Here is a tiny trained network, its code and every weight. The questions are about switching its units off for an input and a class, where a switched-off unit gives its printed mean instead of its output.

import numpy as np


def w(rows, s, z=0):
    codes = np.array(rows[::2]) - 128.0
    scale = np.full(codes.shape[1], s)
    scale[-1] = z or s
    return codes * scale


def f(y):
    return np.maximum(y, 0)


def log_softmax(a):
    a = a - a.max(-1, keepdims=True)
    return a - np.log(np.exp(a).sum(-1, keepdims=True))


def net(x, mask):
    res = np.array(x, float).reshape(1, 6) / 4 @ E
    y = f(res @ A[0][:, :-1].T + A[0][:, -1])
    res = res + np.where(mask, y, B[0][:, -1]) @ B[0][:, :-1]
    return log_softmax(res[-1] @ U[:, :-1].T + U[:, -1])


A, B = {}, {}
E = w([
[73,49,199,96,83,188,230,190],'x0',
[139,118,147,101,109,103,117,114],'x1',
[223,76,61,95,126,230,141,98],'x2',
[148,115,153,126,137,109,131,120],'x3',
[147,50,33,111,144,58,103,246],'x4',
[117,140,108,131,137,137,147,130],'x5',
],0.012)
A[0] = w([
[180,99,99,140,106,151,110,95,42],'n0',
[130,175,147,192,129,159,190,94,139],'n1',
[207,172,94,91,144,195,168,124,70],'n2',
[118,156,185,177,76,186,147,21,173],'n3',
[142,205,154,139,97,171,150,92,149],'n4',
[132,94,99,123,116,118,88,217,160],'n5',
[121,135,159,141,156,123,112,153,9],'n6',
[169,160,73,172,158,96,69,63,69],'n7',
[190,80,99,134,71,187,170,124,48],'n8',
[67,51,177,100,111,173,210,174,109],'n9',
[109,177,169,146,118,158,149,65,123],'n10',
[122,123,142,109,89,114,103,125,116],'n11',
[180,111,76,96,144,49,153,214,166],'n12',
[43,202,161,169,125,40,121,174,60],'n13',
[97,84,11,150,83,92,119,175,157],'n14',
[72,134,164,119,129,96,160,159,78],'n15',
[150,67,48,133,168,64,136,236,171],'n16',
[48,169,159,175,102,63,154,181,24],'n17',
[185,218,64,152,179,51,50,68,92],'n18',
[80,72,153,113,90,148,187,140,34],'n19',
[118,95,212,93,86,180,166,215,131],'n20',
[54,146,146,185,114,100,70,139,19],'n21',
[156,94,74,119,116,174,137,86,1],'n22',
[110,178,175,147,136,184,121,29,157],'n23',
[196,158,91,41,124,173,145,141,51],'n24',
[225,79,80,86,120,231,139,110,61],'n25',
],0.011,0.0031)
B[0] = w([
[97,93,135,198,144,119,156,107,161],'n0',
[109,119,183,95,149,147,107,145,193],'n1',
[162,85,130,142,129,86,128,119,187],'n2',
[57,126,159,76,180,121,59,152,246],'n3',
[160,113,140,82,183,129,64,128,202],'n4',
[98,104,151,75,172,144,85,133,188],'n5',
[105,140,138,147,111,130,126,92,139],'n6',
[101,177,82,138,115,148,188,192,205],'n7',
[172,95,127,173,117,99,163,124,194],'n8',
[87,195,63,115,102,163,200,192,246],'n9',
[122,154,170,111,191,169,68,80,209],'n10',
[125,131,123,144,140,118,133,128,139],'n11',
[61,110,159,72,211,170,60,89,205],'n12',
[185,19,175,198,94,63,155,48,227],'n13',
[104,95,172,79,155,142,125,124,201],'n14',
[140,106,120,201,100,95,166,112,178],'n15',
[65,156,180,85,165,128,59,105,230],'n16',
[185,125,134,190,115,75,125,71,205],'n17',
[146,195,27,146,50,222,191,254,251],'n18',
[132,169,77,135,102,165,177,157,200],'n19',
[138,167,80,113,107,199,185,200,230],'n20',
[151,116,150,160,78,86,148,98,182],'n21',
[168,81,110,145,116,93,133,80,172],'n22',
[73,124,163,80,170,134,104,119,234],'n23',
[147,126,160,176,114,102,135,84,176],'n24',
[183,78,160,212,107,38,130,81,226],'n25',
],0.01,0.019)
U = w([
[50,133,170,2,187,175,37,112,227],'0',
[98,197,19,138,85,217,192,205,159],'1',
[153,73,140,246,106,80,140,63,2],'2',
],0.011,0.00097)

Each question gives the input, the list of numbers given to net, and the class t.
The units are the neurons (one row each of A and B). Each row of codes is followed by its name. A weight is (code - 128) times the scale printed after its matrix; where a second scale follows, it is the last column's (A, B and U).
mask holds one flag per neuron, in row order. A switched-off neuron (its flag False) gives its mean, the last column of its row in B, instead of its output. The means were averaged over made-up inputs and are rounded, as every weight is.
A unit's drop is (log p(t) with every unit on - log p(t) with that unit switched off) / (log p(t) with every unit on - log p(t) with every unit switched off).
The circuit of an input: a set's keep is (log p(t) with only the set's units on - log p(t) with every unit switched off) / (log p(t) with every unit on - log p(t) with every unit switched off). Starting from the 12 units with the biggest drops (on a tie, the unit counted first), units are removed one at a time, each time the one whose removal leaves the highest keep (on an exact tie, the one counted first), for as long as the keep stays at least 0.8.
units of the circuit, in order: the units of the circuit, biggest drop first
most important unit: the unit with the biggest drop
k most important neurons: the k neurons with the biggest drops, biggest first
drop when u is switched off: that unit's drop, to one decimal
input [0,-3,-6,-2,-4,5], class 2: units of the circuit, in order => (n13)
input [4,7,-4,-6,3,-2], class 1: 3 most important neurons => (n25 n20 n9)
input [6,-7,4,4,-6,2], class 0: 2 most important neurons => (n18 n3)
input [4,-7,-8,7,-7,0], class 2: 4 most important neurons => (n13 n17 n15 n16)
input [-6,-6,7,-5,1,-3], class 2: 2 most important neurons => (n25 n9)
input [7,-3,3,-8,8,-4], class 0: 3 most important neurons => (n16 n12 n18)
input [7,-4,-6,5,6,-6], class 1: 2 most important neurons => (n9 n20)
input [4,5,7,7,7,-2], class 0: 4 most important neurons => (n12 n16 n13 n5)
input [-5,2,-4,7,4,8], class 1: 4 most important neurons => (n18 n3 n7 n23)
input [4,0,7,2,8,-1], class 0: 2 most important neurons => (n16 n12)
input [-8,4,0,0,7,-4], class 1: 3 most important neurons => (n18 n7 n3)
input [2,4,-6,3,5,1], class 2: 4 most important neurons => (n13 n17 n3 n15)
input [6,-1,-5,6,-5,-5], class 1: 3 most important neurons => (n9 n20 n16)
input [5,6,8,7,4,-7], class 2: most important unit => n25
input [6,1,2,2,-3,-5], class 1: drop when n6 is switched off => 0.0
input [-6,1,-6,7,3,-7], class 1: drop when n25 is switched off => 0.6
input [6,-1,4,-6,8,2], class 0: drop when n16 is switched off => 0.1
